Below is a small trained network, with its code and all its weights. Each question gives an input and a class and asks what happens when units are switched off, that is, made to give their printed mean instead of their output.

import numpy as np


def w(rows, s, z=0):
    codes = np.array(rows[::2]) - 128.0
    scale = np.full(codes.shape[1], s)
    scale[-1] = z or s
    return codes * scale


def f(y):
    return y / 2 * (1 + np.tanh(0.7978845608 * (y + 0.044715 * y**3)))


def log_softmax(a):
    a = a - a.max(-1, keepdims=True)
    return a - np.log(np.exp(a).sum(-1, keepdims=True))


def net(x, mask):
    res = np.array(x, float).reshape(1, 5) / 4 @ E
    y = f(res @ A[0][:, :-1].T + A[0][:, -1])
    res = res + np.where(mask, y, B[0][:, -1]) @ B[0][:, :-1]
    return log_softmax(res[-1] @ U[:, :-1].T + U[:, -1])


A, B = {}, {}
E = w([
[103,159,2,41,152],'x0',
[199,183,104,169,211],'x1',
[130,127,129,128,128],'x2',
[156,216,138,159,45],'x3',
[99,195,215,76,171],'x4',
],0.009)
A[0] = w([
[119,141,85,66,128,93],'n0',
[113,181,95,101,59,102],'n1',
[125,104,179,172,109,78],'n2',
[54,116,122,131,100,70],'n3',
[104,154,154,109,145,107],'n4',
[170,70,88,143,111,106],'n5',
[119,49,131,120,182,87],'n6',
[159,142,84,63,134,106],'n7',
[121,150,209,98,179,149],'n8',
[132,153,154,85,128,189],'n9',
[82,69,164,99,239,108],'n10',
[180,138,84,201,201,255],'n11',
[247,223,124,166,172,93],'n12',
[144,166,153,201,104,126],'n13',
[154,77,84,152,118,83],'n14',
[83,125,140,103,72,73],'n15',
[73,160,190,99,194,167],'n16',
[164,67,152,94,111,254],'n17',
[164,158,184,127,69,121],'n18',
[122,165,66,114,100,133],'n19',
[156,87,89,144,82,129],'n20',
[201,143,144,152,203,121],'n21',
[88,110,140,107,90,100],'n22',
[141,133,102,117,150,136],'n23',
[74,112,135,130,30,119],'n24',
[91,165,153,103,147,83],'n25',
[55,82,167,131,52,100],'n26',
[102,47,84,186,155,123],'n27',
[105,89,162,198,154,71],'n28',
[164,169,105,191,167,146],'n29',
[169,92,175,148,140,97],'n30',
[152,123,65,188,76,86],'n31',
[83,144,167,89,172,150],'n32',
[145,218,131,137,60,189],'n33',
[128,127,73,81,176,175],'n34',
[125,83,85,184,117,64],'n35',
[129,120,71,105,178,122],'n36',
[117,164,90,83,108,104],'n37',
],0.012,0.0052)
B[0] = w([
[173,90,159,140,158,180],'n0',
[114,85,140,163,207,179],'n1',
[178,115,129,103,186,175],'n2',
[115,152,171,10,146,146],'n3',
[212,186,123,92,68,151],'n4',
[173,181,109,73,104,167],'n5',
[110,162,38,227,199,182],'n6',
[158,88,179,115,150,181],'n7',
[151,133,102,131,101,213],'n8',
[156,124,62,162,96,177],'n9',
[104,138,57,225,150,231],'n10',
[86,97,101,52,84,254],'n11',
[82,138,113,74,137,244],'n12',
[125,92,113,153,184,197],'n13',
[173,126,97,83,141,160],'n14',
[106,171,68,28,193,159],'n15',
[166,125,73,77,93,225],'n16',
[98,93,119,132,100,195],'n17',
[159,84,91,143,169,197],'n18',
[138,91,141,146,158,182],'n19',
[171,151,110,116,82,171],'n20',
[92,129,101,35,133,202],'n21',
[91,158,100,33,174,154],'n22',
[108,112,165,104,141,152],'n23',
[86,124,89,64,152,199],'n24',
[213,151,145,111,119,156],'n25',
[108,124,113,70,152,203],'n26',
[154,165,69,139,95,191],'n27',
[169,85,163,139,199,166],'n28',
[72,109,108,40,143,196],'n29',
[162,64,194,86,170,166],'n30',
[172,166,99,116,131,183],'n31',
[152,156,79,114,89,195],'n32',
[99,102,53,255,136,236],'n33',
[128,74,162,147,137,219],'n34',
[157,189,120,101,144,157],'n35',
[123,113,170,135,132,192],'n36',
[180,78,171,164,165,170],'n37',
],0.0077,0.0091)
U = w([
[57,126,109,83,165,60],'0',
[96,130,73,186,173,147],'1',
[214,162,97,113,104,87],'2',
[163,65,180,129,199,98],'3',
[104,104,103,134,126,235],'4',
[76,91,145,147,48,173],'5',
[103,190,248,179,81,10],'6',
[89,206,223,175,119,8],'7',
],0.016,0.012)

Each question gives the input, the list of numbers given to net, and the class t.
The units are the neurons (one row each of A and B). Each row of codes is followed by its name. A weight is (code - 128) times the scale printed after its matrix; where a second scale follows, it is the last column's (A, B and U).
mask holds one flag per neuron, in row order. A switched-off neuron (its flag False) gives its mean, the last column of its row in B, instead of its output. The means were averaged over made-up inputs and are rounded, as every weight is.
A unit's drop is (log p(t) with every unit on - log p(t) with that unit switched off) / (log p(t) with every unit on - log p(t) with every unit switched off).
The circuit of an input: a set's keep is (log p(t) with only the set's units on - log p(t) with every unit switched off) / (log p(t) with every unit on - log p(t) with every unit switched off). Starting from the 12 units with the biggest drops (on a tie, the unit counted first), units are removed one at a time, each time the one whose removal leaves the highest keep (on an exact tie, the one counted first), for as long as the keep stays at least 0.8.
circuit, biggest first: the units of the circuit, biggest drop first
unit that matters most: the unit with the biggest drop
k most important neurons: the k neurons with the biggest drops, biggest first
drop when u is switched off: that unit's drop, to one decimal
input [-4,8,2,-7,5], class 0: circuit, biggest first	(n21)
input [8,-1,0,-8,-1], class 1: 2 most important neurons	(n10; n6)
input [-8,8,5,5,1], class 0: circuit, biggest first	(n12; n29)
input [-7,-6,-2,-7,-2], class 1: 2 most important neurons	(n6; n10)
input [-6,6,-4,-6,-3], class 0: circuit, biggest first	(n11; n21)
input [1,-1,3,2,3], class 5: 2 most important neurons	(n6; n10)
input [6,3,6,-1,-6], class 2: 2 most important neurons	(n5; n27)
input [-3,-6,-1,-7,7], class 1: 3 most important neurons	(n10; n6; n11)
input [4,-5,-4,7,5], class 1: 3 most important neurons	(n33; n1; n11)
input [8,-7,-5,-5,4], class 3: 2 most important neurons	(n0; n37)
input [-8,6,-3,2,-1], class 3: 2 most important neurons	(n30; n28)
input [2,-1,-3,6,-8], class 2: 4 most important neurons	(n31; n20; n5; n10)
input [1,8,-3,-8,1], class 0: 3 most important neurons	(n11; n21; n33)
input [-7,1,-2,-6,7], class 2: unit that matters most	n16
input [-5,0,-1,7,7], class 1: drop when n11 is switched off	0.1
input [-2,-1,5,7,6], class 1: drop when n33 is switched off	0.9
input [-4,6,3,0,8], class 2: drop when n4 is switched off	0.2
